Below are the code and all the weights of a small trained network. Each question names an input and a class and asks about switching units off, where a switched-off unit gives its printed mean instead of its output.

import numpy as np


def w(rows, s, z=0):
    codes = np.array(rows[::2]) - 128.0
    scale = np.full(codes.shape[1], s)
    scale[-1] = z or s
    return codes * scale


def norm(h):
    return h / np.sqrt((h * h).mean(-1, keepdims=True) + 1e-5)


def f(y):
    return y / 2 * (1 + np.tanh(0.7978845608 * (y + 0.044715 * y**3)))


def log_softmax(a):
    a = a - a.max(-1, keepdims=True)
    return a - np.log(np.exp(a).sum(-1, keepdims=True))


def net(x, mask):
    res = np.array(x, float).reshape(1, 7) / 4 @ E
    u = 0
    for l in range(3):
        y = f(norm(res) @ A[l][:, :-1].T + A[l][:, -1])
        res = res + np.where(mask[u : u + 4], y, B[l][:, -1]) @ B[l][:, :-1]
        u += 4
    return log_softmax(norm(res)[-1] @ U[:, :-1].T + U[:, -1])


A, B = {}, {}
E = w([
[106,166,79,198,128,114],'x0',
[114,165,106,193,122,137],'x1',
[47,130,122,45,156,198],'x2',
[148,90,76,151,181,121],'x3',
[152,161,92,160,88,228],'x4',
[136,73,70,145,170,174],'x5',
[147,2,129,205,29,111],'x6',
],0.0031)
A[0] = w([
[121,196,81,132,175,205,206],'L0N1',
[136,252,195,51,167,41,251],'L0N2',
[150,118,86,124,143,206,188],'L0N3',
[153,75,79,155,144,122,181],'L0N4',
],0.0043,0.0018)
B[0] = w([
[140,126,165,75,206,125,197],'L0N1',
[73,113,71,60,155,255,253],'L0N2',
[152,174,177,92,148,124,170],'L0N3',
[130,199,176,100,157,98,163],'L0N4',
],0.0052,0.0033)
A[1] = w([
[93,110,105,81,171,94,1],'L1N1',
[136,108,71,152,200,146,182],'L1N2',
[77,252,113,177,60,115,85],'L1N3',
[218,151,136,105,52,210,67],'L1N4',
],0.0037,0.0036)
B[1] = w([
[142,79,124,225,3,87,60],'L1N1',
[138,194,133,86,162,143,248],'L1N2',
[98,23,124,134,104,213,114],'L1N3',
[196,113,164,151,122,49,128],'L1N4',
],0.0036,0.0015)
A[2] = w([
[54,152,122,102,142,197,191],'L2N1',
[57,132,69,247,235,27,81],'L2N2',
[99,3,184,6,91,77,250],'L2N3',
[106,175,30,132,182,194,252],'L2N4',
],0.0043,0.0023)
B[2] = w([
[159,41,148,98,188,133,220],'L2N1',
[245,158,206,99,180,82,154],'L2N2',
[130,223,91,57,254,187,253],'L2N3',
[150,66,189,55,186,122,254],'L2N4',
],0.0043,0.0036)
U = w([
[214,119,142,185,139,46,134],'0',
[75,112,113,224,10,150,1],'1',
[88,146,125,2,203,195,204],'2',
],0.0071,0.0039)

Each question gives the input, the list of numbers given to net, and the class t.
The units are the neurons (one row each of A and B). Each row of codes is followed by its name. A weight is (code - 128) times the scale printed after its matrix; where a second scale follows, it is the last column's (A, B and U).
mask holds one flag per neuron, layer by layer. A switched-off neuron (its flag False) gives its mean, the last column of its row in B, instead of its output. The means were averaged over made-up inputs and are rounded, as every weight is.
A unit's drop is (log p(t) with every unit on - log p(t) with that unit switched off) / (log p(t) with every unit on - log p(t) with every unit switched off).
The circuit of an input: a set's keep is (log p(t) with only the set's units on - log p(t) with every unit switched off) / (log p(t) with every unit on - log p(t) with every unit switched off). Starting from all 12 units, units are removed one at a time, each time the one whose removal leaves the highest keep (on an exact tie, the one counted first), for as long as the keep stays at least 0.8.
circuit, biggest first: the units of the circuit, biggest drop first
k most important neurons: the k neurons with the biggest drops, biggest first
top k neurons in layer l: the k neurons of layer l with the biggest drops, biggest first
drop of u: that unit's drop, to one decimal
input [-8,5,1,7,8,-4,3], class 0: most important neuron -> [L0N2]
input [-6,8,-2,-2,2,2,0], class 0: circuit, biggest first -> [L0N2 L2N3]
input [-4,-4,-4,-5,5,5,4], class 0: circuit, biggest first -> [L0N2 L1N4]
input [3,-5,-1,0,1,-5,6], class 1: 2 most important neurons -> [L0N1 L2N4]
input [-8,6,2,-6,5,-2,5], class 0: 2 most important neurons -> [L0N2 L1N4]
input [1,2,-4,3,4,5,1], class 0: 2 most important neurons -> [L0N2 L2N3]
input [5,2,1,-4,-7,1,4], class 0: top 2 neurons in layer 0 -> [L0N2 L0N1]
input [-6,0,-4,1,0,-2,3], class 0: top 3 neurons in layer 0 -> [L0N2 L0N1 L0N3]
input [1,7,-5,1,6,6,1], class 0: 2 most important neurons -> [L0N2 L2N3]
input [-3,-6,-7,-1,8,-3,-1], class 0: drop of L1N4 -> 0.2
